Here is a tiny trained network, its code and every weight. The questions are about switching its units off for an input and a class, where a switched-off unit gives its printed mean instead of its output.

import numpy as np


def w(rows, s, z=0):
    codes = np.array(rows[::2]) - 128.0
    scale = np.full(codes.shape[1], s)
    scale[-1] = z or s
    return codes * scale


def norm(h):
    return h / np.sqrt((h * h).mean(-1, keepdims=True) + 1e-5)


def f(y):
    return y / 2 * (1 + np.tanh(0.7978845608 * (y + 0.044715 * y**3)))


def log_softmax(a):
    a = a - a.max(-1, keepdims=True)
    return a - np.log(np.exp(a).sum(-1, keepdims=True))


def net(x, mask):
    res = np.array(x, float).reshape(1, 8) / 4 @ E
    u = 0
    for l in range(3):
        y = f(norm(res) @ A[l][:, :-1].T + A[l][:, -1])
        res = res + np.where(mask[u : u + 15], y, B[l][:, -1]) @ B[l][:, :-1]
        u += 15
    return log_softmax(norm(res)[-1] @ U[:, :-1].T + U[:, -1])


A, B = {}, {}
E = w([
[129,131,128,127,129,127],'x0',
[138,144,131,118,127,118],'x1',
[168,162,101,255,155,121],'x2',
[97,156,81,122,58,88],'x3',
[66,149,153,137,148,78],'x4',
[106,180,162,134,95,176],'x5',
[97,174,71,105,159,147],'x6',
[129,130,128,127,127,129],'x7',
],0.0099)
A[0] = w([
[91,175,215,144,124,242,86],'0.n1',
[126,146,107,169,93,85,9],'0.n2',
[148,73,180,155,105,115,94],'0.n3',
[100,195,80,93,229,168,87],'0.n4',
[159,93,239,158,82,84,105],'0.n5',
[165,25,96,99,246,58,145],'0.n6',
[112,110,206,133,227,122,76],'0.n7',
[128,206,136,126,94,89,144],'0.n8',
[149,125,70,124,52,109,57],'0.n9',
[107,101,94,145,67,99,10],'0.n10',
[213,140,111,99,126,164,101],'0.n11',
[140,73,162,107,208,194,70],'0.n12',
[146,127,183,87,190,134,26],'0.n13',
[184,166,177,161,241,149,4],'0.n14',
[65,128,202,137,207,102,50],'0.n15',
],0.011,0.0024)
B[0] = w([
[134,219,181,134,207,157,231],'0.n1',
[118,104,163,120,97,98,153],'0.n2',
[128,137,57,99,145,150,169],'0.n3',
[127,76,32,117,178,150,218],'0.n4',
[101,125,6,110,198,152,209],'0.n5',
[97,233,181,143,184,182,254],'0.n6',
[174,86,157,123,134,72,196],'0.n7',
[143,126,135,130,182,72,176],'0.n8',
[187,173,140,94,117,138,171],'0.n9',
[146,178,136,110,111,104,146],'0.n10',
[116,73,165,164,106,182,170],'0.n11',
[228,114,132,91,80,78,203],'0.n12',
[167,111,120,86,109,96,161],'0.n13',
[190,127,114,122,70,66,220],'0.n14',
[101,53,164,160,125,107,181],'0.n15',
],0.018,0.0059)
A[1] = w([
[58,96,150,129,123,55,118],'1.n1',
[80,76,191,9,117,165,107],'1.n2',
[113,82,114,224,135,164,153],'1.n3',
[90,205,61,142,44,130,140],'1.n4',
[100,166,152,142,147,194,108],'1.n5',
[136,166,116,107,64,82,122],'1.n6',
[200,114,128,111,65,122,51],'1.n7',
[160,166,107,208,84,91,71],'1.n8',
[138,137,98,248,114,116,4],'1.n9',
[145,75,148,151,81,254,110],'1.n10',
[197,184,107,110,83,170,98],'1.n11',
[89,197,111,123,62,93,152],'1.n12',
[120,85,73,115,166,160,47],'1.n13',
[105,115,147,133,143,141,22],'1.n14',
[85,96,213,204,109,158,78],'1.n15',
],0.012,0.0017)
B[1] = w([
[93,70,196,127,151,135,158],'1.n1',
[132,205,71,144,6,123,185],'1.n2',
[142,125,130,118,89,114,152],'1.n3',
[236,58,151,155,137,152,188],'1.n4',
[113,156,141,145,173,94,184],'1.n5',
[162,143,141,61,170,117,165],'1.n6',
[119,87,176,89,165,100,189],'1.n7',
[127,161,105,54,83,80,194],'1.n8',
[119,151,120,92,17,126,185],'1.n9',
[39,75,157,153,143,78,160],'1.n10',
[70,103,143,130,183,69,254],'1.n11',
[216,106,148,123,161,123,171],'1.n12',
[101,109,81,158,126,131,189],'1.n13',
[144,123,129,147,128,135,113],'1.n14',
[92,147,104,112,165,98,124],'1.n15',
],0.018,0.0054)
A[2] = w([
[119,152,117,136,149,171,127],'2.n1',
[42,73,179,163,116,124,125],'2.n2',
[135,114,135,94,85,121,60],'2.n3',
[125,170,113,167,98,103,79],'2.n4',
[140,129,125,93,136,159,94],'2.n5',
[124,138,77,125,120,136,55],'2.n6',
[131,176,119,121,171,157,64],'2.n7',
[65,79,139,127,139,52,188],'2.n8',
[114,193,180,166,165,153,150],'2.n9',
[106,69,176,192,128,103,130],'2.n10',
[111,175,110,109,12,138,212],'2.n11',
[142,183,209,94,129,140,87],'2.n12',
[183,109,136,95,135,153,104],'2.n13',
[86,136,141,30,98,207,4],'2.n14',
[127,93,9,146,161,165,22],'2.n15',
],0.015,0.0016)
B[2] = w([
[144,149,82,124,135,135,159],'2.n1',
[111,98,154,42,214,179,174],'2.n2',
[122,146,123,85,163,73,153],'2.n3',
[125,163,118,117,68,160,155],'2.n4',
[121,104,144,162,112,73,139],'2.n5',
[113,133,109,118,116,99,153],'2.n6',
[128,175,89,183,151,140,201],'2.n7',
[53,147,146,59,158,175,211],'2.n8',
[112,208,124,143,188,184,214],'2.n9',
[85,118,157,48,124,218,156],'2.n10',
[91,255,108,45,43,69,212],'2.n11',
[160,129,28,139,184,138,227],'2.n12',
[159,41,138,158,99,104,192],'2.n13',
[147,163,197,166,50,138,136],'2.n14',
[56,43,21,168,93,113,254],'2.n15',
],0.017,0.0066)
U = w([
[224,106,182,126,110,100,95],'0',
[118,207,152,116,4,103,98],'1',
[117,139,118,117,135,133,249],'2',
[114,144,129,132,127,122,254],'3',
[131,208,154,212,154,152,37],'4',
[71,80,97,194,91,119,46],'5',
[53,105,220,117,131,156,53],'6',
[111,143,149,145,115,99,183],'7',
],0.013,0.0047)

Each question gives the input, the list of numbers given to net, and the class t.
The units are the neurons (one row each of A and B). Each row of codes is followed by its name. A weight is (code - 128) times the scale printed after its matrix; where a second scale follows, it is the last column's (A, B and U).
mask holds one flag per neuron, layer by layer. A switched-off neuron (its flag False) gives its mean, the last column of its row in B, instead of its output. The means were averaged over made-up inputs and are rounded, as every weight is.
A unit's drop is (log p(t) with every unit on - log p(t) with that unit switched off) / (log p(t) with every unit on - log p(t) with every unit switched off).
The circuit of an input: a set's keep is (log p(t) with only the set's units on - log p(t) with every unit switched off) / (log p(t) with every unit on - log p(t) with every unit switched off). Starting from the 12 units with the biggest drops (on a tie, the unit counted first), units are removed one at a time, each time the one whose removal leaves the highest keep (on an exact tie, the one counted first), for as long as the keep stays at least 0.8.
circuit, biggest first: the units of the circuit, biggest drop first
unit that matters most: the unit with the biggest drop
top k neurons: the k neurons with the biggest drops, biggest first
k most important neurons of layer l: the k neurons of layer l with the biggest drops, biggest first
input [-4,-5,-2,-3,-6,8,2,7], class 4: unit that matters most	0.n1
input [-4,-8,2,-5,-8,5,-7,1], class 6: circuit, biggest first	1.n10, 2.n10
input [-4,-5,6,-3,2,-5,6,1], class 1: top 4 neurons	0.n14, 0.n1, 1.n9, 0.n5
input [0,4,7,-1,7,1,-1,0], class 1: circuit, biggest first	1.n9, 0.n14
input [-5,5,-5,7,-8,4,-6,-6], class 6: top 2 neurons	1.n11, 1.n10
input [-4,1,1,2,8,7,1,0], class 6: circuit, biggest first	0.n15, 0.n6, 1.n1
input [-1,-2,-8,4,7,-5,1,-4], class 1: top 3 neurons	1.n2, 0.n1, 1.n11
input [-6,-2,-4,4,6,8,-7,5], class 4: top 2 neurons	0.n1, 0.n4
input [5,-6,7,-8,-5,7,0,-6], class 0: top 2 neurons	0.n14, 0.n6
input [6,8,2,7,8,3,-6,-5], class 6: top 2 neurons	0.n8, 1.n1
input [-6,6,-6,5,1,-6,-7,-3], class 5: top 3 neurons	0.n5, 0.n1, 2.n15
input [5,6,-8,5,4,-8,-1,-6], class 1: 3 most important neurons of layer 1	1.n2, 1.n11, 1.n7
input [-3,-4,6,4,-6,5,-5,5], class 1: top 2 neurons	1.n9, 0.n6
input [1,1,2,-2,-6,-2,4,-5], class 6: top 3 neurons	0.n11, 1.n10, 0.n5
input [3,-5,2,-5,-8,-3,-3,-1], class 6: top neuron	0.n11
input [4,-3,-2,-6,5,-1,-7,5], class 5: circuit, biggest first	0.n5, 2.n15
input [1,4,-7,-5,-3,-5,1,-6], class 1: circuit, biggest first	1.n2, 2.n14
input [-1,4,-7,4,5,-6,0,0], class 1: circuit, biggest first	1.n2, 0.n5
input [5,0,-1,7,6,-1,-8,-7], class 5: top 4 neurons	0.n5, 2.n15, 0.n14, 0.n12
input [6,-2,3,2,2,-8,-8,-3], class 4: circuit, biggest first	0.n6
input [6,-3,0,-5,-4,-4,7,4], class 5: circuit, biggest first	0.n1, 2.n15, 1.n13
input [-6,4,-1,-3,0,2,-8,-3], class 5: circuit, biggest first	0.n5, 2.n15
